Below is a small trained network, with its code and all its weights. Each question gives an input and a target symbol and asks what happens when units are switched off, that is, made to give their printed mean instead of their output.

import numpy as np


def w(rows, s, z=0):
    codes = np.array(rows[::2]) - 128.0
    scale = np.full(codes.shape[1], s)
    scale[-1] = z or s
    return codes * scale


def norm(h):
    return h / np.sqrt((h * h).mean(-1, keepdims=True) + 1e-5)


def f(y):
    return y / 2 * (1 + np.tanh(0.7978845608 * (y + 0.044715 * y**3)))


def softmax(a):
    e = np.exp(a - a.max(-1, keepdims=True))
    return e / e.sum(-1, keepdims=True)


def log_softmax(a):
    a = a - a.max(-1, keepdims=True)
    return a - np.log(np.exp(a).sum(-1, keepdims=True))


def net(x, mask):
    ids = ['γδεηθμσψ'.index(c) for c in x.split()]
    T = len(ids)
    res = E[ids] + P[:T]
    u = 0
    for l in range(2):
        q, k, v = (norm(res) @ M[l].T for M in (Q, K, V))
        z = softmax(np.where(np.tri(T) > 0, q @ k.T / 3**0.5, -1e9)) @ v
        res = res + np.where(mask[u], z, O[l][:, -1]) @ O[l][:, :-1]
        u += 1
        y = f(norm(res) @ A[l][:, :-1].T + A[l][:, -1])
        res = res + np.where(mask[u : u + 12], y, B[l][:, -1]) @ B[l][:, :-1]
        u += 12
    return log_softmax(norm(res)[-1] @ U[:, :-1].T + U[:, -1])


Q, K, V, O, A, B = {}, {}, {}, {}, {}, {}
E = w([
[142,219,217],'γ',
[135,167,171],'δ',
[181,132,55],'ε',
[131,132,254],'η',
[180,122,64],'θ',
[129,131,252],'μ',
[177,155,156],'σ',
[140,176,119],'ψ',
],0.0086)
P = w([
[93,53,98],'0',
[177,197,196],'1',
[81,121,110],'2',
[213,182,181],'3',
[79,106,137],'4',
[241,165,162],'5',
[51,91,30],'6',
[253,164,169],'7',
[64,99,147],'8',
[254,173,185],'9',
],0.0063)
Q[0] = w([
[248,199,92],'0.h0',
[172,54,101],'0.h0',
[202,168,204],'0.h0',
],0.011)
K[0] = w([
[157,38,165],'0.h0',
[173,181,163],'0.h0',
[175,2,188],'0.h0',
],0.0092)
V[0] = w([
[136,13,183],'0.h0',
[95,151,204],'0.h0',
[64,255,104],'0.h0',
],0.0049)
O[0] = w([
[247,102,192,213],'0.h0',
[107,160,136,248],'0.h0',
[2,96,100,68],'0.h0',
],0.0084,0.0015)
A[0] = w([
[177,208,148,165],'0.n0',
[188,123,245,120],'0.n1',
[208,167,133,186],'0.n2',
[169,156,201,37],'0.n3',
[110,195,140,146],'0.n4',
[58,111,47,247],'0.n5',
[190,97,254,37],'0.n6',
[78,98,16,200],'0.n7',
[136,233,211,99],'0.n8',
[135,226,173,44],'0.n9',
[117,137,160,69],'0.n10',
[64,83,183,121],'0.n11',
],0.007,0.0014)
B[0] = w([
[142,166,138,215],'0.n0',
[58,80,98,253],'0.n1',
[16,209,141,215],'0.n2',
[103,98,74,196],'0.n3',
[208,199,165,159],'0.n4',
[136,37,93,154],'0.n5',
[104,78,80,233],'0.n6',
[182,97,39,152],'0.n7',
[210,104,1,241],'0.n8',
[110,78,34,190],'0.n9',
[187,78,74,133],'0.n10',
[135,53,207,137],'0.n11',
],0.0048,0.0051)
Q[1] = w([
[146,248,114],'1.h0',
[91,57,193],'1.h0',
[252,209,169],'1.h0',
],0.011)
K[1] = w([
[145,213,81],'1.h0',
[219,99,47],'1.h0',
[125,202,253],'1.h0',
],0.0067)
V[1] = w([
[254,168,164],'1.h0',
[153,118,101],'1.h0',
[131,109,154],'1.h0',
],0.0078)
O[1] = w([
[195,31,56,251],'1.h0',
[125,55,187,182],'1.h0',
[245,113,253,101],'1.h0',
],0.0065,0.0024)
A[1] = w([
[129,86,177,128],'1.n0',
[96,129,97,112],'1.n1',
[193,161,120,118],'1.n2',
[31,127,102,240],'1.n3',
[110,52,239,90],'1.n4',
[120,55,202,250],'1.n5',
[51,50,153,96],'1.n6',
[194,148,135,213],'1.n7',
[2,118,148,147],'1.n8',
[113,188,165,230],'1.n9',
[193,175,50,167],'1.n10',
[138,80,163,208],'1.n11',
],0.011,0.0023)
B[1] = w([
[127,164,121,135],'1.n0',
[139,111,193,141],'1.n1',
[77,91,193,176],'1.n2',
[167,80,116,190],'1.n3',
[72,178,113,160],'1.n4',
[99,162,131,167],'1.n5',
[56,150,254,163],'1.n6',
[85,121,172,188],'1.n7',
[58,17,91,187],'1.n8',
[230,158,113,147],'1.n9',
[68,141,140,253],'1.n10',
[79,194,101,153],'1.n11',
],0.0072,0.0068)
U = w([
[146,115,108,62],'γ',
[81,199,111,108],'δ',
[65,74,121,54],'ε',
[170,116,140,102],'η',
[212,167,106,255],'θ',
[168,117,128,46],'μ',
[134,251,139,210],'σ',
[67,129,107,179],'ψ',
],0.015,0.0026)

Each question gives the input, a string of symbols that net reads in full, and the target symbol t.
The units are the heads (3 rows each of Q, K, V and O) and the neurons (one row each of A and B). Each row of codes is followed by its name. A weight is (code - 128) times the scale printed after its matrix; where a second scale follows, it is the last column's (O, A, B and U).
mask holds one flag per unit, layer by layer, with each layer's heads first. A switched-off unit (its flag False) gives its mean, the last column of its rows in O or B, instead of its output. The means were averaged over made-up inputs and are rounded, as every weight is.
A unit's drop is (log p(t) with every unit on - log p(t) with that unit switched off) / (log p(t) with every unit on - log p(t) with every unit switched off).
The circuit of an input: a set's keep is (log p(t) with only the set's units on - log p(t) with every unit switched off) / (log p(t) with every unit on - log p(t) with every unit switched off). Starting from the 12 units with the biggest drops (on a tie, the unit counted first), units are removed one at a time, each time the one whose removal leaves the highest keep (on an exact tie, the one counted first), for as long as the keep stays at least 0.8.
units of the circuit, in order: the units of the circuit, biggest drop first
most important unit: the unit with the biggest drop
top k neurons: the k neurons with the biggest drops, biggest first
top k neurons in layer l: the k neurons of layer l with the biggest drops, biggest first
input σ σ γ ε μ ψ, target θ: units of the circuit, in order : (0.h0)
input θ ψ σ γ μ σ η γ ψ γ, target ε: units of the circuit, in order : (1.h0; 1.n10; 0.n1; 0.n9)
input ψ ε γ ε σ θ, target δ: units of the circuit, in order : (0.h0; 1.h0)
input γ η σ γ γ γ η γ ψ θ, target σ: top 2 neurons in layer 0 : (0.n6; 0.n1)
input θ ψ σ ε ψ ψ δ σ, target ε: top 2 neurons : (1.n10; 1.n2)
input ε ψ δ θ δ σ σ δ η ε, target ψ: top 2 neurons : (0.n2; 1.n2)
input γ γ θ μ η γ θ μ, target σ: units of the circuit, in order : (1.n8; 1.n11)
input θ ψ ψ γ, target ε: top 2 neurons : (1.n10; 1.n2)
input ψ ε μ γ γ γ γ γ δ η, target δ: top 2 neurons : (0.n1; 0.n6)
input γ δ ψ ψ η ψ η γ ψ δ, target σ: top 4 neurons in layer 0 : (0.n6; 0.n3; 0.n8; 0.n1)
input ε η η δ δ σ η θ, target ψ: top 2 neurons : (0.n2; 1.n10)
input σ η θ η σ η ε δ, target θ: top 2 neurons : (1.n8; 1.n6)
input ε η ψ ψ ε γ μ σ, target ψ: top 3 neurons : (1.n10; 0.n6; 0.n1)
input γ ε γ δ, target σ: units of the circuit, in order : (1.n8)
input θ η σ η ψ σ ε θ, target ε: top 3 neurons in layer 0 : (0.n8; 0.n2; 0.n6)
input ψ ψ σ δ σ σ γ ψ, target δ: top 4 neurons : (1.n10; 0.n2; 0.n7; 0.n5)
input θ η ψ ψ γ σ γ ε, target ε: top 3 neurons : (0.n8; 1.n2; 0.n2)
input ε σ δ θ ψ θ, target ψ: top 3 neurons : (1.n10; 0.n8; 1.n3)
input ε γ δ ψ σ η γ ε σ ψ, target ψ: top 3 neurons : (1.n10; 1.n2; 1.n9)
input θ ε ε δ θ θ, target ε: top 3 neurons in layer 1 : (1.n10; 1.n9; 1.n2)
input ψ δ ψ ε σ γ, target δ: most important unit : 1.n8
input ψ η μ ε, target δ: top 2 neurons in layer 1 : (1.n8; 1.n3)
